Below is a small trained network, with its code and all its weights. Each question gives an input and a class and asks what happens when units are switched off, that is, made to give their printed mean instead of their output.

import numpy as np


def w(rows, s, z=0):
    codes = np.array(rows[::2]) - 128.0
    scale = np.full(codes.shape[1], s)
    scale[-1] = z or s
    return codes * scale


def f(y):
    return np.maximum(y, 0)


def log_softmax(a):
    a = a - a.max(-1, keepdims=True)
    return a - np.log(np.exp(a).sum(-1, keepdims=True))


def net(x, mask):
    res = np.array(x, float).reshape(1, 7) / 4 @ E
    y = f(res @ A[0][:, :-1].T + A[0][:, -1])
    res = res + np.where(mask, y, B[0][:, -1]) @ B[0][:, :-1]
    return log_softmax(res[-1] @ U[:, :-1].T + U[:, -1])


A, B = {}, {}
E = w([
[129,129,131,134,125],'x0',
[82,35,134,99,218],'x1',
[128,130,125,125,127],'x2',
[163,18,91,90,38],'x3',
[126,129,129,128,130],'x4',
[127,129,131,133,129],'x5',
[2,143,118,97,72],'x6',
],0.0037)
A[0] = w([
[125,139,101,114,134,252],'N1',
[130,63,116,112,57,118],'N2',
[107,98,145,150,163,139],'N3',
[142,158,131,140,93,110],'N4',
[93,129,127,126,109,108],'N5',
[104,76,124,127,180,95],'N6',
[113,180,128,135,155,132],'N7',
[202,125,130,127,163,95],'N8',
[111,99,125,133,166,108],'N9',
[122,117,127,132,135,118],'N10',
[141,150,130,134,101,109],'N11',
[153,170,129,143,80,105],'N12',
[111,183,129,137,179,96],'N13',
[254,120,129,139,193,89],'N14',
[147,80,129,129,81,96],'N15',
[160,60,120,121,53,97],'N16',
[144,159,123,137,105,117],'N17',
[120,160,138,134,159,93],'N18',
[6,155,125,113,85,107],'N19',
[118,158,135,139,159,95],'N20',
[152,176,121,141,87,115],'N21',
[94,56,126,126,202,94],'N22',
[155,123,131,134,139,178],'N23',
[158,176,127,143,77,105],'N24',
[69,129,125,120,98,103],'N25',
[70,130,127,122,98,101],'N26',
[141,98,124,123,101,94],'N27',
[152,165,126,146,86,108],'N28',
[91,179,126,146,168,131],'N29',
[145,156,128,138,98,110],'N30',
[114,99,126,129,156,103],'N31',
[106,189,135,141,186,101],'N32',
],0.01,0.0048)
B[0] = w([
[179,113,253,144,140,254],'N1',
[161,156,105,106,187,188],'N2',
[116,131,148,99,101,164],'N3',
[102,118,126,100,113,149],'N4',
[128,128,119,157,118,143],'N5',
[87,123,124,80,96,161],'N6',
[159,135,124,112,159,163],'N7',
[121,129,100,188,109,159],'N8',
[108,119,130,97,108,149],'N9',
[121,126,126,123,124,132],'N10',
[109,121,124,107,117,142],'N11',
[90,114,125,88,106,158],'N12',
[154,141,93,104,169,158],'N13',
[107,135,79,235,94,192],'N14',
[150,141,105,114,170,157],'N15',
[157,155,95,103,195,182],'N16',
[106,117,132,104,117,148],'N17',
[145,139,106,114,155,141],'N18',
[119,126,95,231,96,196],'N19',
[146,137,105,113,154,142],'N20',
[92,111,133,89,107,162],'N21',
[73,125,126,59,79,180],'N22',
[134,131,163,151,133,181],'N23',
[85,113,127,83,103,163],'N24',
[127,127,111,180,110,156],'N25',
[128,127,110,178,110,155],'N26',
[144,134,114,121,156,141],'N27',
[92,114,128,91,109,156],'N28',
[164,127,115,107,172,172],'N29',
[103,118,126,102,116,146],'N30',
[107,122,125,103,113,143],'N31',
[163,136,87,95,173,167],'N32',
],0.035,0.0047)
U = w([
[191,170,77,88,215,76],'0',
[108,125,84,253,62,74],'1',
[42,90,141,30,60,76],'2',
[160,121,197,138,137,253],'3',
],0.0064,0.0034)

Each question gives the input, the list of numbers given to net, and the class t.
The units are the neurons (one row each of A and B). Each row of codes is followed by its name. A weight is (code - 128) times the scale printed after its matrix; where a second scale follows, it is the last column's (A, B and U).
mask holds one flag per neuron, in row order. A switched-off neuron (its flag False) gives its mean, the last column of its row in B, instead of its output. The means were averaged over made-up inputs and are rounded, as every weight is.
A unit's drop is (log p(t) with every unit on - log p(t) with that unit switched off) / (log p(t) with every unit on - log p(t) with every unit switched off).
The circuit of an input: a set's keep is (log p(t) with only the set's units on - log p(t) with every unit switched off) / (log p(t) with every unit on - log p(t) with every unit switched off). Starting from the 12 units with the biggest drops (on a tie, the unit counted first), units are removed one at a time, each time the one whose removal leaves the highest keep (on an exact tie, the one counted first), for as long as the keep stays at least 0.8.
circuit, biggest first: the units of the circuit, biggest drop first
unit that matters most: the unit with the biggest drop
k most important neurons: the k neurons with the biggest drops, biggest first
drop when u is switched off: that unit's drop, to one decimal
input [-1,-6,-6,0,-5,-4,7], class 1: circuit, biggest first => [N19]
input [-2,-4,2,5,-1,-7,-1], class 0: circuit, biggest first => [N16; N2]
input [-3,5,0,7,8,7,7], class 0: 2 most important neurons => [N2; N16]
input [1,-7,-4,3,1,-5,-7], class 1: 3 most important neurons => [N14; N8; N22]
input [3,-4,1,5,1,-5,-8], class 1: 2 most important neurons => [N14; N8]
input [-4,-7,-8,-6,-4,8,4], class 2: circuit, biggest first => [N24; N21]
input [-3,0,2,8,8,8,7], class 0: 2 most important neurons => [N2; N16]
input [0,-1,-2,-7,-2,5,-4], class 0: circuit, biggest first => [N32; N13]
input [-2,-5,3,8,-5,-3,8], class 0: 4 most important neurons => [N2; N16; N14; N15]
input [8,7,-8,8,4,6,6], class 0: 3 most important neurons => [N2; N16; N15]
input [-2,-3,-3,6,-3,8,7], class 1: 3 most important neurons => [N19; N25; N26]
input [-2,-7,-5,1,-1,-4,5], class 2: 2 most important neurons => [N14; N24]
input [6,6,-8,4,1,-4,-2], class 2: 2 most important neurons => [N22; N6]
input [2,3,-2,4,-4,7,7], class 1: unit that matters most => N19
input [7,6,-4,7,2,1,3], class 0: 3 most important neurons => [N2; N16; N15]
input [3,6,-7,-2,2,6,8], class 1: drop when N19 is switched off => 1.0
input [-4,5,-7,4,0,6,8], class 1: drop when N19 is switched off => 0.7
input [6,1,-8,3,6,0,7], class 1: drop when N19 is switched off => 0.4
input [-7,1,3,-8,3,6,5], class 0: drop when N31 is switched off => 0.0
input [4,-2,7,1,-1,-3,-5], class 1: unit that matters most => N14
